After every row comes roughly how far along a hidden order it lies, from 0 to 15.
[ -3  -6   0  -4   1  -8   2  -1   9  24 -24   4  15   0  13 -50  -1  -1
  22  17 -12 -17   2   7 -37] : 2
[ -2 -39  -4  -6   6  -8   1   6  13 -10 -15 -11   3 -14  -8 -13   8   0
  -6  11 -10   1  -1  -5   7] : 14
[ -5   2  12   0   9   6  10   1   4  29  21   2  -1  21   8 -18  -7  -5
  26  -1   0 -12 -14  10 -15] : 1
[ -9   1   3   4   9  11  14   2   2  19  33   5  -8  10   5   6 -11  -8
  13   6   9  16 -21   4  -9] : 3
[ -3  13  19   3   6   0   1   2   4  14   3   4 -15  24  -5  -5   2  -3
   8  -4  -3  -8  -9  11 -10] : 4
[ -5   9  15   7   2   5   1   2   5  23   3  11   9  19   1 -24   4 -11
  11 -16   0   4  13  11   8] : 1
[ -1  -9  -1  -6   7  10   2   8 -14  -4  21   9  10   4  10   6   1  -8
  13  -3  12   0   7  -5  19] : 4
[ -2 -13   0  -8   8   6   1  14  -8  -4  16  10   4   2  11   4  10 -11
  13  -3  17 -11  13  -7  18] : 6
[  1 -25  -9  -2  -2  -4  -4   0   6 -14  -9 -11  -5 -12 -10  10   0   2
 -16   9  -5   8 -11  -8  18] : 14
[  1 -18   0 -11   5   3   3   8   3  -8  11  -7  -5  -1  -1  16   7  -2
   8   7  10 -11 -14  -7  13] : 11
[ -3   9   6  -2   7   5   7   8  -6  13  22  13   3   7  16  -9   3 -11
  26 -13   9   2  10   1  -2] : 0
[  0 -12 -12   0  -4  -8  -5  -1   7  -3 -22   3  19 -14   6 -20   2   0
  -4   1 -11   6  16  -2  -8] : 6
[ -3  13   0  -3   2   0   9  -8  -5  23  10  -1 -13   4  15 -14 -12   0
  20   5   1 -11 -13   4 -26] : 0
[ -9 -15  12   6  12   3   5   9   9   3  10   1   8   7 -14  -6   5 -10
   1  -2   0  14   6   7   9] : 9
[ -4 -39   0   0   4  -7  -1   7  16  -6 -17  -3   8  -7 -12 -18   6  -2
  -6  13  -7   8  11   2  10] : 14
[ -3 -50  -8  -9  12  -4   5  11  18   6  18 -18   4  -6   1 -11  -4  -2
  12  17  -9  -7 -28  -5  -2] : 13
[ -6 -21  -7  -5   3  -9   8  -5   5 -19  -8 -14 -23 -14 -11  17  -4   9
 -16  22  -2   1 -16  -6 -10] : 15
[ -7 -23  10   3   6  -8   2   2  14  -1 -15  -7  -6  -1 -19 -15   3  -2
  -6   6 -10   5   7   7  -2] : 13
[ -1  -5  -3   2   0  -9  -9   0  13  -6 -31  -3   6  -7 -11 -19   5   2
  -8   7 -16   3  22   1  -1] : 12
[  6  -2  -6  -7   3   4  -7   9 -10   6  14   8  19  -6  20  -1   5  -6
  13 -13   6 -10   5  -4   9] : 1
[ -1 -16  -8   3   3   3  -4   8   4  -4   8   8  15  -8   0  -9  -1  -7
  -8 -11  -5  27   9  -1  10] : 6
[  6   1  -2   3  -4   3  -3  -1   3  24  11  -2   1   7  12 -20 -13   4
  17  -4 -17  -9 -30  11 -26] : 0
[  1 -42  -5  -7  13   5  -8  20   3   0  12   7  25  -2  11 -15   8 -13
  16  -7   1  -2   9  -4  23] : 6
